Here is a tiny trained network, its code and every weight. The questions are about switching its units off for an input and a class, where a switched-off unit gives its printed mean instead of its output.

import numpy as np


def w(rows, s, z=0):
    codes = np.array(rows[::2]) - 128.0
    scale = np.full(codes.shape[1], s)
    scale[-1] = z or s
    return codes * scale


def f(y):
    return np.maximum(y, 0)


def log_softmax(a):
    a = a - a.max(-1, keepdims=True)
    return a - np.log(np.exp(a).sum(-1, keepdims=True))


def net(x, mask):
    res = np.array(x, float).reshape(1, 6) / 4 @ E
    y = f(res @ A[0][:, :-1].T + A[0][:, -1])
    res = res + np.where(mask, y, B[0][:, -1]) @ B[0][:, :-1]
    return log_softmax(res[-1] @ U[:, :-1].T + U[:, -1])


A, B = {}, {}
E = w([
[134,72,111,78],'x0',
[147,236,211,173],'x1',
[33,75,68,254],'x2',
[231,188,18,183],'x3',
[38,242,70,39],'x4',
[89,147,78,135],'x5',
],0.0077)
A[0] = w([
[138,216,120,152,58],'neuron 1',
[233,127,128,217,253],'neuron 2',
[124,153,172,210,141],'neuron 3',
[92,101,110,116,105],'neuron 4',
[134,192,73,38,50],'neuron 5',
[134,146,183,180,202],'neuron 6',
[134,191,21,109,102],'neuron 7',
[66,191,93,47,116],'neuron 8',
[155,72,181,160,107],'neuron 9',
[109,125,153,211,128],'neuron 10',
[124,107,211,64,101],'neuron 11',
[120,114,158,31,147],'neuron 12',
[8,100,86,140,43],'neuron 13',
[148,185,114,136,59],'neuron 14',
[105,119,98,153,35],'neuron 15',
],0.012,0.0062)
B[0] = w([
[84,148,155,123,174],'neuron 1',
[100,99,79,34,248],'neuron 2',
[55,167,124,59,188],'neuron 3',
[162,128,137,180,156],'neuron 4',
[187,187,161,122,192],'neuron 5',
[58,113,154,94,196],'neuron 6',
[195,165,78,172,197],'neuron 7',
[220,145,159,198,206],'neuron 8',
[88,161,94,100,186],'neuron 9',
[72,133,73,101,184],'neuron 10',
[94,101,187,84,184],'neuron 11',
[174,69,207,154,190],'neuron 12',
[96,53,123,255,196],'neuron 13',
[120,158,107,122,157],'neuron 14',
[147,81,161,131,141],'neuron 15',
],0.0082,0.013)
U = w([
[141,97,133,137,255],'0',
[171,73,34,78,55],'1',
[179,252,117,173,108],'2',
[41,157,96,88,149],'3',
[73,93,90,226,92],'4',
[64,124,108,80,174],'5',
[131,113,240,107,74],'6',
],0.012,0.0097)

Each question gives the input, the list of numbers given to net, and the class t.
The units are the neurons (one row each of A and B). Each row of codes is followed by its name. A weight is (code - 128) times the scale printed after its matrix; where a second scale follows, it is the last column's (A, B and U).
mask holds one flag per neuron, in row order. A switched-off neuron (its flag False) gives its mean, the last column of its row in B, instead of its output. The means were averaged over made-up inputs and are rounded, as every weight is.
A unit's drop is (log p(t) with every unit on - log p(t) with that unit switched off) / (log p(t) with every unit on - log p(t) with every unit switched off).
The circuit of an input: a set's keep is (log p(t) with only the set's units on - log p(t) with every unit switched off) / (log p(t) with every unit on - log p(t) with every unit switched off). Starting from the 12 units with the biggest drops (on a tie, the unit counted first), units are removed one at a time, each time the one whose removal leaves the highest keep (on an exact tie, the one counted first), for as long as the keep stays at least 0.8.
units of the circuit, in order: the units of the circuit, biggest drop first
unit that matters most: the unit with the biggest drop
k most important neurons: the k neurons with the biggest drops, biggest first
drop when u is switched off: that unit's drop, to one decimal
input [0,-8,-6,-1,-5,-7], class 6: 4 most important neurons	[neuron 12; neuron 11; neuron 7; neuron 10]
input [6,7,8,4,7,3], class 2: unit that matters most	neuron 7
input [-3,-1,-8,-1,-8,5], class 5: units of the circuit, in order	[neuron 2; neuron 8]
input [-2,-2,-8,3,-1,-5], class 6: units of the circuit, in order	[neuron 12; neuron 7]
input [8,-8,3,0,2,-5], class 4: units of the circuit, in order	[neuron 13; neuron 2]
input [0,-2,1,-7,-1,0], class 6: units of the circuit, in order	[neuron 11; neuron 2]
input [-6,6,3,2,6,-7], class 3: 2 most important neurons	[neuron 3; neuron 6]
input [-7,4,-5,-4,3,8], class 2: 3 most important neurons	[neuron 8; neuron 2; neuron 5]
input [8,0,0,-2,-1,-4], class 6: 2 most important neurons	[neuron 2; neuron 12]
input [5,-2,-8,4,2,-8], class 6: units of the circuit, in order	[neuron 12; neuron 11]
input [5,1,-6,4,2,-5], class 2: 3 most important neurons	[neuron 5; neuron 6; neuron 13]
input [0,3,-7,5,-7,5], class 1: 2 most important neurons	[neuron 2; neuron 11]
input [-8,6,5,-8,6,3], class 4: 2 most important neurons	[neuron 13; neuron 8]
input [-6,1,4,8,-3,8], class 5: unit that matters most	neuron 2
input [5,-6,1,-7,0,-3], class 6: 2 most important neurons	[neuron 12; neuron 11]
input [-2,6,7,2,7,-1], class 2: 3 most important neurons	[neuron 7; neuron 8; neuron 2]
input [-3,0,-7,-2,2,4], class 6: 3 most important neurons	[neuron 12; neuron 11; neuron 7]
input [3,-4,0,0,3,-1], class 2: drop when neuron 11 is switched off	0.1
input [-4,3,-7,5,-7,0], class 5: drop when neuron 2 is switched off	0.1
input [3,-3,2,3,3,3], class 2: drop when neuron 7 is switched off	0.2
input [3,0,-8,6,-6,2], class 1: drop when neuron 2 is switched off	0.3
input [2,2,1,1,5,-6], class 2: most important neuron	[neuron 2]
